Here is a tiny trained network, its code and every weight. The questions are about switching its units off for an input and a class, where a switched-off unit gives its printed mean instead of its output.

import numpy as np


def w(rows, s, z=0):
    codes = np.array(rows[::2]) - 128.0
    scale = np.full(codes.shape[1], s)
    scale[-1] = z or s
    return codes * scale


def norm(h):
    return h / np.sqrt((h * h).mean(-1, keepdims=True) + 1e-5)


def f(y):
    return y / 2 * (1 + np.tanh(0.7978845608 * (y + 0.044715 * y**3)))


def log_softmax(a):
    a = a - a.max(-1, keepdims=True)
    return a - np.log(np.exp(a).sum(-1, keepdims=True))


def net(x, mask):
    res = np.array(x, float).reshape(1, 6) / 4 @ E
    u = 0
    for l in range(3):
        y = f(norm(res) @ A[l][:, :-1].T + A[l][:, -1])
        res = res + np.where(mask[u : u + 14], y, B[l][:, -1]) @ B[l][:, :-1]
        u += 14
    return log_softmax(norm(res)[-1] @ U[:, :-1].T + U[:, -1])


A, B = {}, {}
E = w([
[95,164,90,198,117,175,150,41,53,171,120,148],'x0',
[109,127,129,139,118,145,129,157,133,114,124,143],'x1',
[122,112,134,117,131,133,144,114,127,132,124,109],'x2',
[118,107,70,107,70,70,123,93,139,164,93,166],'x3',
[107,96,139,119,128,159,159,143,130,135,119,115],'x4',
[104,83,172,156,80,111,94,187,5,137,123,83],'x5',
],0.0024)
A[0] = w([
[149,93,146,124,45,32,102,143,151,184,57,123,106],'L0N1',
[117,111,90,126,138,155,152,98,87,96,117,90,117],'L0N2',
[112,184,98,174,91,155,176,35,166,137,152,127,41],'L0N3',
[178,96,110,127,168,88,128,136,185,141,102,192,112],'L0N4',
[198,196,113,85,113,105,49,101,113,120,156,135,123],'L0N5',
[111,97,126,86,118,115,194,95,125,171,165,88,206],'L0N6',
[30,159,87,162,126,130,172,61,119,160,82,155,99],'L0N7',
[188,147,142,54,124,107,181,126,135,127,139,206,1],'L0N8',
[163,41,219,76,72,49,43,230,103,153,164,84,119],'L0N9',
[129,158,129,174,144,170,132,108,102,171,136,155,97],'L0N10',
[127,140,180,227,63,139,131,115,1,192,159,123,80],'L0N11',
[126,50,164,138,117,170,118,177,97,96,187,101,183],'L0N12',
[141,148,159,169,182,128,119,66,175,66,124,111,75],'L0N13',
[25,101,112,167,159,150,172,133,151,86,110,59,237],'L0N14',
],0.0022,0.00054)
B[0] = w([
[171,49,103,149,102,201,235,209,150,54,42,169,181],'L0N1',
[143,137,71,154,173,132,86,148,151,30,108,175,127],'L0N2',
[137,76,181,144,110,118,125,128,137,172,191,183,164],'L0N3',
[101,176,92,77,129,113,167,141,114,189,68,94,167],'L0N4',
[88,12,195,149,111,187,197,215,132,139,124,95,148],'L0N5',
[134,165,138,141,70,107,57,160,171,114,151,155,146],'L0N6',
[82,140,171,88,181,88,95,95,161,175,167,141,171],'L0N7',
[109,111,169,110,168,142,42,148,93,85,67,48,140],'L0N8',
[151,94,182,197,165,70,204,82,136,85,198,208,249],'L0N9',
[71,91,103,92,182,111,109,64,79,119,169,160,135],'L0N10',
[60,175,71,17,168,147,136,152,113,105,47,5,199],'L0N11',
[150,212,193,108,135,54,73,52,135,136,83,157,163],'L0N12',
[134,127,43,147,62,162,241,213,132,88,163,89,144],'L0N13',
[230,160,112,152,145,62,106,155,79,154,149,152,149],'L0N14',
],0.0018,0.002)
A[1] = w([
[143,91,120,54,99,47,114,179,189,159,134,121,148],'L1N1',
[179,54,150,72,182,128,186,90,68,142,141,104,186],'L1N2',
[121,137,128,102,221,187,121,85,131,160,150,124,87],'L1N3',
[169,102,172,129,62,124,95,74,97,120,92,137,97],'L1N4',
[43,69,150,104,127,149,173,183,104,156,42,150,251],'L1N5',
[151,112,184,159,186,113,121,165,142,58,162,64,153],'L1N6',
[161,155,121,116,131,139,137,182,205,130,137,169,156],'L1N7',
[209,138,130,54,139,135,172,161,253,96,150,150,151],'L1N8',
[143,163,112,141,117,155,111,134,128,106,157,159,121],'L1N9',
[83,112,16,96,119,105,112,90,190,186,64,140,161],'L1N10',
[143,127,91,111,132,95,130,102,153,92,91,117,86],'L1N11',
[63,132,111,127,144,119,109,97,50,158,118,126,120],'L1N12',
[138,182,54,119,157,174,150,68,123,134,175,163,89],'L1N13',
[116,138,91,95,156,178,118,102,151,144,172,146,71],'L1N14',
],0.0028,0.0011)
B[1] = w([
[82,70,105,189,148,173,147,41,43,115,97,155,191],'L1N1',
[96,200,99,145,95,116,95,222,150,101,145,195,153],'L1N2',
[138,103,127,182,170,119,127,143,124,61,127,101,144],'L1N3',
[133,95,119,97,170,158,125,173,129,69,134,147,129],'L1N4',
[216,158,52,121,126,75,89,63,141,130,180,122,174],'L1N5',
[156,188,198,119,81,147,101,110,149,253,144,168,183],'L1N6',
[80,114,119,123,121,143,101,48,46,179,104,62,179],'L1N7',
[85,180,14,100,87,177,59,127,22,136,122,12,254],'L1N8',
[150,83,103,138,139,127,208,155,119,170,96,49,127],'L1N9',
[151,140,208,93,60,101,87,167,106,132,55,161,203],'L1N10',
[115,113,98,121,81,179,114,175,97,134,124,148,137],'L1N11',
[150,119,60,85,95,189,67,151,189,117,89,74,153],'L1N12',
[101,25,180,161,124,77,157,189,165,94,157,136,162],'L1N13',
[116,86,179,187,168,108,114,111,97,101,170,159,137],'L1N14',
],0.0023,0.0033)
A[2] = w([
[222,121,81,85,137,154,94,167,202,175,196,39,199],'L2N1',
[181,163,216,214,228,126,247,120,162,91,202,134,201],'L2N2',
[142,200,140,159,146,142,132,61,21,124,93,129,118],'L2N3',
[151,177,137,125,214,167,133,86,192,163,121,117,36],'L2N4',
[109,65,187,185,73,88,141,56,252,218,103,242,42],'L2N5',
[208,96,227,115,92,83,85,153,106,115,160,191,96],'L2N6',
[100,108,102,152,138,71,121,158,70,54,66,197,147],'L2N7',
[107,62,121,253,238,165,189,101,196,79,191,136,43],'L2N8',
[136,86,153,116,105,127,178,72,214,184,101,228,3],'L2N9',
[121,38,128,145,118,85,104,151,40,78,105,78,165],'L2N10',
[85,250,96,143,204,229,37,102,135,108,195,2,77],'L2N11',
[52,107,7,120,153,186,123,42,135,131,96,92,161],'L2N12',
[175,53,114,173,118,52,166,93,107,134,163,124,118],'L2N13',
[183,7,94,132,133,65,176,176,143,37,141,225,157],'L2N14',
],0.0024,0.00066)
B[2] = w([
[56,115,117,215,156,168,133,116,70,145,85,163,160],'L2N1',
[136,110,46,43,45,49,56,85,152,97,75,149,181],'L2N2',
[114,103,122,89,153,169,157,175,205,134,133,109,162],'L2N3',
[115,48,114,161,85,134,117,145,103,131,117,132,128],'L2N4',
[71,119,182,166,253,197,137,222,166,114,171,122,165],'L2N5',
[151,189,155,89,134,74,145,153,117,93,139,149,156],'L2N6',
[132,70,112,114,107,166,137,68,175,157,149,86,162],'L2N7',
[183,68,143,113,54,47,157,85,141,79,142,145,150],'L2N8',
[88,158,158,138,162,171,80,143,109,170,179,111,135],'L2N9',
[132,123,110,152,160,150,153,78,216,128,116,178,179],'L2N10',
[134,84,141,202,179,183,241,144,135,110,165,96,254],'L2N11',
[172,150,172,101,98,61,83,153,125,123,119,177,226],'L2N12',
[100,98,140,154,109,141,136,167,157,81,205,138,135],'L2N13',
[119,95,117,206,138,136,180,50,139,85,174,82,150],'L2N14',
],0.0033,0.0028)
U = w([
[130,154,111,215,231,253,215,176,79,143,130,20,186],'0',
[163,23,105,191,80,52,195,48,195,41,203,153,159],'1',
[113,135,19,42,42,111,43,70,116,201,22,132,200],'2',
[25,127,192,151,239,170,60,151,211,207,189,215,1],'3',
[194,237,234,55,112,43,85,196,87,104,168,128,43],'4',
],0.0062,0.00091)

Each question gives the input, the list of numbers given to net, and the class t.
The units are the neurons (one row each of A and B). Each row of codes is followed by its name. A weight is (code - 128) times the scale printed after its matrix; where a second scale follows, it is the last column's (A, B and U).
mask holds one flag per neuron, layer by layer. A switched-off neuron (its flag False) gives its mean, the last column of its row in B, instead of its output. The means were averaged over made-up inputs and are rounded, as every weight is.
A unit's drop is (log p(t) with every unit on - log p(t) with that unit switched off) / (log p(t) with every unit on - log p(t) with every unit switched off).
The circuit of an input: a set's keep is (log p(t) with only the set's units on - log p(t) with every unit switched off) / (log p(t) with every unit on - log p(t) with every unit switched off). Starting from the 12 units with the biggest drops (on a tie, the unit counted first), units are removed one at a time, each time the one whose removal leaves the highest keep (on an exact tie, the one counted first), for as long as the keep stays at least 0.8.
circuit, biggest first: the units of the circuit, biggest drop first
unit that matters most: the unit with the biggest drop
k most important neurons: the k neurons with the biggest drops, biggest first
k most important neurons of layer l: the k neurons of layer l with the biggest drops, biggest first
drop when u is switched off: that unit's drop, to one decimal
input [-1,-1,7,-8,-7,6], class 4: 3 most important neurons	(L1N8; L0N9; L2N2)
input [-1,5,-7,-4,-6,-7], class 0: circuit, biggest first	(L1N8; L2N11)
input [0,2,7,0,-4,2], class 4: 4 most important neurons	(L1N8; L0N9; L1N6; L1N1)
input [1,2,-1,8,8,-4], class 3: circuit, biggest first	(L2N5; L2N9)
input [-4,7,0,6,2,-6], class 2: circuit, biggest first	(L1N8)
input [0,-1,-1,1,2,-8], class 2: 3 most important neurons of layer 1	(L1N8; L1N10; L1N6)
input [2,5,-3,2,3,0], class 3: circuit, biggest first	(L1N8; L2N5)
input [-8,-5,2,-6,3,-1], class 0: circuit, biggest first	(L1N8; L2N1)
input [-1,7,0,-3,-8,0], class 0: 2 most important neurons	(L1N10; L2N11)
input [-1,4,8,-6,-2,8], class 4: 2 most important neurons	(L1N8; L0N9)
input [-1,-3,-3,1,6,-8], class 2: 3 most important neurons	(L1N8; L2N12; L2N5)
input [3,6,-5,1,8,2], class 2: 3 most important neurons	(L2N5; L1N8; L2N12)
input [2,4,-4,1,-7,-3], class 3: 4 most important neurons	(L2N5; L0N9; L1N10; L2N11)
input [-1,7,-6,-4,-1,5], class 4: unit that matters most	L1N8
input [-1,-6,-1,-4,2,2], class 4: 2 most important neurons	(L1N8; L1N6)
input [-4,-5,7,-7,-7,-1], class 0: 2 most important neurons	(L2N11; L1N8)
input [0,2,7,-2,-2,-5], class 0: 2 most important neurons	(L1N8; L0N9)
input [-7,-5,-6,5,-2,1], class 1: 3 most important neurons	(L0N9; L0N11; L2N14)
input [2,-6,-7,8,-8,-3], class 3: 2 most important neurons	(L2N5; L1N8)
input [-4,7,0,3,7,4], class 1: unit that matters most	L2N14
input [-7,-5,-8,4,6,-4], class 2: drop when L1N8 is switched off	0.1
input [4,-3,-4,7,8,-2], class 3: drop when L2N5 is switched off	0.3
input [7,8,-2,7,-7,-7], class 3: drop when L2N5 is switched off	0.3
input [-7,-8,-7,-3,6,-2], class 0: drop when L1N8 is switched off	0.3
input [4,4,-4,7,-7,-2], class 3: 2 most important neurons	(L1N8; L2N5)
